Below are the code and all the weights of a small trained network. Each question names an input and a class and asks about switching units off, where a switched-off unit gives its printed mean instead of its output.

import numpy as np


def w(rows, s, z=0):
    codes = np.array(rows[::2]) - 128.0
    scale = np.full(codes.shape[1], s)
    scale[-1] = z or s
    return codes * scale


def f(y):
    return np.maximum(y, 0)


def log_softmax(a):
    a = a - a.max(-1, keepdims=True)
    return a - np.log(np.exp(a).sum(-1, keepdims=True))


def net(x, mask):
    res = np.array(x, float).reshape(1, 7) / 4 @ E
    y = f(res @ A[0][:, :-1].T + A[0][:, -1])
    res = res + np.where(mask, y, B[0][:, -1]) @ B[0][:, :-1]
    return log_softmax(res[-1] @ U[:, :-1].T + U[:, -1])


A, B = {}, {}
E = w([
[65,152,109,130,112,152,156,102],'x0',
[137,134,131,150,145,109,119,129],'x1',
[121,127,128,103,123,140,132,143],'x2',
[167,243,55,106,1,103,84,132],'x3',
[82,90,157,197,73,67,221,211],'x4',
[125,157,224,65,118,27,122,51],'x5',
[125,139,125,164,138,117,126,110],'x6',
],0.0099)
A[0] = w([
[158,199,124,68,120,89,92,77,100],'neuron 0',
[158,175,23,157,88,127,124,164,113],'neuron 1',
[116,158,104,158,60,118,79,178,202],'neuron 2',
[113,78,128,210,148,172,163,178,135],'neuron 3',
[140,178,123,67,82,112,69,55,105],'neuron 4',
[108,55,150,168,152,148,186,187,131],'neuron 5',
[154,177,119,147,95,131,137,167,37],'neuron 6',
[158,152,92,105,236,219,77,82,84],'neuron 7',
[114,110,168,108,123,72,152,106,23],'neuron 8',
[86,78,178,117,201,155,134,101,153],'neuron 9',
[108,162,120,149,47,71,108,203,72],'neuron 10',
[178,149,54,158,129,206,130,144,3],'neuron 11',
[136,155,146,111,93,101,50,58,97],'neuron 12',
[154,137,108,116,95,63,153,89,74],'neuron 13',
[129,164,191,160,74,106,178,175,8],'neuron 14',
[95,146,118,115,121,125,148,100,118],'neuron 15',
[103,138,254,96,97,52,163,84,72],'neuron 16',
],0.0087,0.0071)
B[0] = w([
[73,84,105,97,147,60,165,159,242],'neuron 0',
[193,156,200,138,102,186,120,110,239],'neuron 1',
[130,98,177,94,193,172,65,80,254],'neuron 2',
[81,128,90,129,120,64,201,213,236],'neuron 3',
[109,46,73,95,163,61,152,109,252],'neuron 4',
[93,122,31,123,130,147,167,157,230],'neuron 5',
[161,133,123,186,56,160,196,171,159],'neuron 6',
[217,186,168,199,52,244,155,111,252],'neuron 7',
[170,151,76,210,42,173,170,186,155],'neuron 8',
[210,159,197,130,132,190,96,104,222],'neuron 9',
[179,175,190,168,101,158,139,117,219],'neuron 10',
[128,134,194,90,197,110,42,19,189],'neuron 11',
[84,120,77,75,136,120,138,154,222],'neuron 12',
[114,123,99,136,201,99,118,139,176],'neuron 13',
[154,136,181,68,253,155,1,60,173],'neuron 14',
[138,89,177,125,116,90,98,120,149],'neuron 15',
[188,181,191,155,102,233,117,76,237],'neuron 16',
],0.008,0.009)
U = w([
[161,130,146,194,47,180,152,147,255],'0',
[135,115,183,100,203,148,63,57,24],'1',
[38,56,7,104,166,7,152,167,112],'2',
],0.011,0.00092)

Each question gives the input, the list of numbers given to net, and the class t.
The units are the neurons (one row each of A and B). Each row of codes is followed by its name. A weight is (code - 128) times the scale printed after its matrix; where a second scale follows, it is the last column's (A, B and U).
mask holds one flag per neuron, in row order. A switched-off neuron (its flag False) gives its mean, the last column of its row in B, instead of its output. The means were averaged over made-up inputs and are rounded, as every weight is.
A unit's drop is (log p(t) with every unit on - log p(t) with that unit switched off) / (log p(t) with every unit on - log p(t) with every unit switched off).
The circuit of an input: a set's keep is (log p(t) with only the set's units on - log p(t) with every unit switched off) / (log p(t) with every unit on - log p(t) with every unit switched off). Starting from the 12 units with the biggest drops (on a tie, the unit counted first), units are removed one at a time, each time the one whose removal leaves the highest keep (on an exact tie, the one counted first), for as long as the keep stays at least 0.8.
circuit, biggest first: the units of the circuit, biggest drop first
most important unit: the unit with the biggest drop
top k neurons: the k neurons with the biggest drops, biggest first
drop when u is switched off: that unit's drop, to one decimal
input [-7,6,-6,-8,6,-1,0], class 2: most important unit -> neuron 3
input [4,2,-6,-8,-4,-1,-5], class 0: circuit, biggest first -> (neuron 7; neuron 2)
input [8,0,6,0,7,-6,-7], class 2: top 2 neurons -> (neuron 7; neuron 3)
input [-1,-6,2,7,-4,-6,7], class 1: top 2 neurons -> (neuron 11; neuron 2)
input [-6,-1,4,5,6,2,-1], class 1: top 3 neurons -> (neuron 14; neuron 2; neuron 7)
input [3,-4,1,-8,2,-3,7], class 2: top 2 neurons -> (neuron 3; neuron 5)
input [-7,5,8,-7,0,-8,8], class 0: top 4 neurons -> (neuron 7; neuron 9; neuron 4; neuron 0)
input [5,-2,-5,-6,-1,-1,5], class 0: top 2 neurons -> (neuron 9; neuron 2)
input [1,7,-5,7,6,2,8], class 1: top 2 neurons -> (neuron 14; neuron 2)
input [5,-8,2,-2,2,8,-7], class 0: top 4 neurons -> (neuron 8; neuron 2; neuron 11; neuron 16)
input [1,3,-5,1,-4,8,-8], class 2: top 2 neurons -> (neuron 0; neuron 4)
input [-2,8,4,-5,5,7,3], class 0: top 2 neurons -> (neuron 8; neuron 2)
input [-8,-6,8,6,-8,-8,-8], class 1: drop when neuron 11 is switched off -> 4.6
input [3,-2,-4,4,-3,-3,-5], class 1: drop when neuron 11 is switched off -> 0.1
input [-2,7,8,-7,5,8,1], class 0: most important unit -> neuron 8
input [4,-5,-8,-4,-1,-1,8], class 0: drop when neuron 11 is switched off -> 0.1
